Here is a tiny trained network, its code and every weight. The questions are about switching its units off for an input and a target symbol, where a switched-off unit gives its printed mean instead of its output.

import numpy as np


def w(rows, s, z=0):
    codes = np.array(rows[::2]) - 128.0
    scale = np.full(codes.shape[1], s)
    scale[-1] = z or s
    return codes * scale


def norm(h):
    return h / np.sqrt((h * h).mean(-1, keepdims=True) + 1e-5)


def f(y):
    return np.maximum(y, 0)


def softmax(a):
    e = np.exp(a - a.max(-1, keepdims=True))
    return e / e.sum(-1, keepdims=True)


def log_softmax(a):
    a = a - a.max(-1, keepdims=True)
    return a - np.log(np.exp(a).sum(-1, keepdims=True))


def net(x, mask):
    ids = ['ΓΔΛΨΩεζξπστφ'.index(c) for c in x.split()]
    T = len(ids)
    res = E[ids] + P[:T]
    u = 0
    for l in range(3):
        r = norm(res)
        for j in range(2):
            rows = slice(4 * j, 4 * j + 4)
            q, k, v = (r @ M[l][rows].T for M in (Q, K, V))
            z = softmax(np.where(np.tri(T) > 0, q @ k.T / 4**0.5, -1e9)) @ v
            o = O[l][rows]
            res = res + np.where(mask[u + j], z, o[:, -1]) @ o[:, :-1]
        u += 2
        y = f(norm(res) @ A[l][:, :-1].T + A[l][:, -1])
        res = res + np.where(mask[u : u + 4], y, B[l][:, -1]) @ B[l][:, :-1]
        u += 4
    return log_softmax(norm(res)[-1] @ U[:, :-1].T + U[:, -1])


Q, K, V, O, A, B = {}, {}, {}, {}, {}, {}
E = w([
[151,183,23],'Γ',
[186,70,106],'Δ',
[148,223,154],'Λ',
[177,96,211],'Ψ',
[172,174,5],'Ω',
[117,246,113],'ε',
[8,126,136],'ζ',
[143,229,126],'ξ',
[112,43,78],'π',
[126,203,7],'σ',
[164,228,145],'τ',
[176,188,144],'φ',
],0.015)
P = w([
[138,254,122],'0',
[151,218,107],'1',
[155,201,117],'2',
[161,192,126],'3',
[168,179,136],'4',
[171,175,142],'5',
[173,165,151],'6',
[173,155,161],'7',
[178,154,166],'8',
[176,145,168],'9',
[174,143,173],'10',
[177,139,175],'11',
[173,142,171],'12',
[178,145,169],'13',
],0.0058)
Q[0] = w([
[91,64,92],'L0H0',
[144,153,12],'L0H0',
[70,112,118],'L0H0',
[110,65,107],'L0H0',
[156,106,138],'L0H1',
[123,210,153],'L0H1',
[190,153,110],'L0H1',
[192,247,128],'L0H1',
],0.014)
K[0] = w([
[128,254,80],'L0H0',
[114,78,105],'L0H0',
[153,243,135],'L0H0',
[207,178,80],'L0H0',
[141,96,128],'L0H1',
[139,30,159],'L0H1',
[152,13,70],'L0H1',
[108,33,102],'L0H1',
],0.0098)
V[0] = w([
[144,154,102],'L0H0',
[100,132,106],'L0H0',
[119,121,83],'L0H0',
[211,229,118],'L0H0',
[83,192,169],'L0H1',
[151,115,115],'L0H1',
[99,7,121],'L0H1',
[204,91,162],'L0H1',
],0.013)
O[0] = w([
[206,155,2,210],'L0H0',
[45,165,67,165],'L0H0',
[62,211,187,220],'L0H0',
[234,222,104,252],'L0H0',
[207,97,117,10],'L0H1',
[221,34,117,174],'L0H1',
[229,178,112,86],'L0H1',
[107,173,131,84],'L0H1',
],0.0056,0.0029)
A[0] = w([
[112,167,164,70],'L0N0',
[169,147,145,137],'L0N1',
[63,249,181,253],'L0N2',
[159,114,57,35],'L0N3',
],0.011,0.0047)
B[0] = w([
[24,253,250,143],'L0N0',
[54,241,164,153],'L0N1',
[25,151,156,250],'L0N2',
[80,5,121,154],'L0N3',
],0.0041,0.012)
Q[1] = w([
[95,187,226],'L1H0',
[104,225,147],'L1H0',
[27,254,138],'L1H0',
[206,113,179],'L1H0',
[53,80,126],'L1H1',
[154,51,133],'L1H1',
[170,157,48],'L1H1',
[178,54,184],'L1H1',
],0.0092)
K[1] = w([
[21,157,214],'L1H0',
[102,168,115],'L1H0',
[74,249,104],'L1H0',
[129,66,136],'L1H0',
[175,91,72],'L1H1',
[146,139,73],'L1H1',
[103,106,148],'L1H1',
[196,51,127],'L1H1',
],0.013)
V[1] = w([
[169,116,146],'L1H0',
[198,59,130],'L1H0',
[76,118,155],'L1H0',
[134,172,37],'L1H0',
[175,169,116],'L1H1',
[112,92,121],'L1H1',
[197,47,111],'L1H1',
[143,191,254],'L1H1',
],0.0098)
O[1] = w([
[100,134,123,92],'L1H0',
[105,254,92,29],'L1H0',
[136,167,158,128],'L1H0',
[168,81,122,206],'L1H0',
[110,114,151,151],'L1H1',
[158,100,136,98],'L1H1',
[128,93,154,2],'L1H1',
[131,91,132,154],'L1H1',
],0.0083,0.0068)
A[1] = w([
[115,125,39,226],'L1N0',
[8,155,210,251],'L1N1',
[61,51,185,51],'L1N2',
[81,150,89,109],'L1N3',
],0.013,0.0023)
B[1] = w([
[6,104,214,230],'L1N0',
[115,74,124,254],'L1N1',
[93,117,76,166],'L1N2',
[205,107,111,173],'L1N3',
],0.013,0.0097)
Q[2] = w([
[173,207,86],'L2H0',
[144,254,100],'L2H0',
[224,218,21],'L2H0',
[80,202,164],'L2H0',
[114,184,208],'L2H1',
[236,103,112],'L2H1',
[57,144,139],'L2H1',
[133,35,34],'L2H1',
],0.012)
K[2] = w([
[106,153,118],'L2H0',
[116,174,138],'L2H0',
[154,251,100],'L2H0',
[127,121,208],'L2H0',
[138,37,190],'L2H1',
[183,144,82],'L2H1',
[115,153,95],'L2H1',
[144,100,81],'L2H1',
],0.018)
V[2] = w([
[194,68,163],'L2H0',
[29,227,139],'L2H0',
[194,86,170],'L2H0',
[126,214,198],'L2H0',
[135,70,111],'L2H1',
[146,148,254],'L2H1',
[103,111,189],'L2H1',
[199,208,112],'L2H1',
],0.0095)
O[2] = w([
[179,151,136,108],'L2H0',
[149,213,155,168],'L2H0',
[215,130,217,97],'L2H0',
[183,67,134,87],'L2H0',
[152,88,99,136],'L2H1',
[113,131,228,142],'L2H1',
[93,228,94,187],'L2H1',
[132,132,2,2],'L2H1',
],0.0055,0.009)
A[2] = w([
[39,130,142,153],'L2N0',
[248,106,170,217],'L2N1',
[132,79,73,253],'L2N2',
[115,67,201,191],'L2N3',
],0.017,0.0049)
B[2] = w([
[244,116,165,249],'L2N0',
[129,47,89,142],'L2N1',
[2,95,3,145],'L2N2',
[146,118,50,224],'L2N3',
],0.0079,0.017)
U = w([
[73,196,147,139],'Γ',
[185,215,184,78],'Δ',
[193,160,85,213],'Λ',
[243,45,90,26],'Ψ',
[55,157,48,254],'Ω',
[159,228,155,31],'ε',
[35,62,90,193],'ζ',
[83,210,122,209],'ξ',
[57,100,185,44],'π',
[2,198,142,68],'σ',
[185,148,98,191],'τ',
[207,79,33,88],'φ',
],0.017,0.0059)

Each question gives the input, a string of symbols that net reads in full, and the target symbol t.
The units are the heads (4 rows each of Q, K, V and O) and the neurons (one row each of A and B). Each row of codes is followed by its name. A weight is (code - 128) times the scale printed after its matrix; where a second scale follows, it is the last column's (O, A, B and U).
mask holds one flag per unit, layer by layer, with each layer's heads first. A switched-off unit (its flag False) gives its mean, the last column of its rows in O or B, instead of its output. The means were averaged over made-up inputs and are rounded, as every weight is.
A unit's drop is (log p(t) with every unit on - log p(t) with that unit switched off) / (log p(t) with every unit on - log p(t) with every unit switched off).
The circuit of an input: a set's keep is (log p(t) with only the set's units on - log p(t) with every unit switched off) / (log p(t) with every unit on - log p(t) with every unit switched off). Starting from the 12 units with the biggest drops (on a tie, the unit counted first), units are removed one at a time, each time the one whose removal leaves the highest keep (on an exact tie, the one counted first), for as long as the keep stays at least 0.8.
circuit, biggest first: the units of the circuit, biggest drop first
unit that matters most: the unit with the biggest drop
top k neurons: the k neurons with the biggest drops, biggest first
k most important neurons of layer l: the k neurons of layer l with the biggest drops, biggest first
heads that matter: for each layer, one digit per head in row order, 1 if its drop is at least 0.15 and else 0, layers parted by /
input τ π φ φ ε π ε, target π: circuit, biggest first	(L1H0)
input Ω φ Ψ Λ Γ φ, target Ψ: heads that matter	00 / 00 / 10
input ξ Ω ε Ψ Ψ ξ ε Ω Ω τ, target Ψ: circuit, biggest first	(L1N0 L0H0)
input ε ζ Λ τ ξ σ, target ζ: heads that matter	01 / 10 / 00
input τ ε ξ Λ φ, target φ: heads that matter	10 / 00 / 01
input Γ Ω ζ Ω Δ Ω, target Δ: top 3 neurons	(L1N1 L1N0 L1N2)
input ε Ω Ψ φ, target Ψ: top 2 neurons	(L2N1 L1N0)
input φ σ ζ ξ, target ζ: heads that matter	10 / 00 / 00
input Δ Ω Ψ ξ, target Ψ: heads that matter	00 / 11 / 10
input ζ Ψ π Ω π Ω Ω Λ Ω π, target π: heads that matter	11 / 10 / 00
input τ Δ ζ ξ τ ζ ξ, target ζ: top 2 neurons	(L1N1 L1N0)
input Ψ Δ τ ε π Λ π Λ φ π Γ φ π τ, target π: heads that matter	11 / 11 / 00
input ξ Ω φ φ Δ, target Δ: heads that matter	01 / 10 / 00
input Ω Λ Ψ Δ ξ Δ ε, target Δ: top 3 neurons	(L0N3 L1N0 L2N0)
input Ψ Γ τ, target Ψ: unit that matters most	L2H0
input Λ Ω π Λ ζ π τ, target π: heads that matter	11 / 10 / 00
input τ ε σ Ω π π Δ, target Δ: heads that matter	00 / 10 / 00
input Γ φ σ Λ Λ, target Λ: heads that matter	10 / 00 / 11
input ε ζ ξ ξ π Ω Ω, target π: 2 most important neurons of layer 1	(L1N0 L1N1)
input τ Ψ Ω σ ε, target Ψ: unit that matters most	L1H0
input Λ ε Ψ σ σ ε ξ Ψ Λ σ σ, target Ψ: top 3 neurons	(L1N0 L1N1 L2N3)
input ε Ψ Δ φ π ξ π, target π: top 3 neurons	(L1N0 L1N1 L1N2)
input ξ Ω ε ζ π π Ω ε, target π: heads that matter	11 / 10 / 10
input φ τ ζ Ψ, target Ψ: top 4 neurons	(L1N0 L0N2 L1N3 L0N0)
input Λ Ω Ω Ψ σ Ψ τ ε, target Ψ: heads that matter	00 / 01 / 00
input Ω Δ ε φ Ψ ξ, target Ψ: top 2 neurons	(L1N0 L2N1)
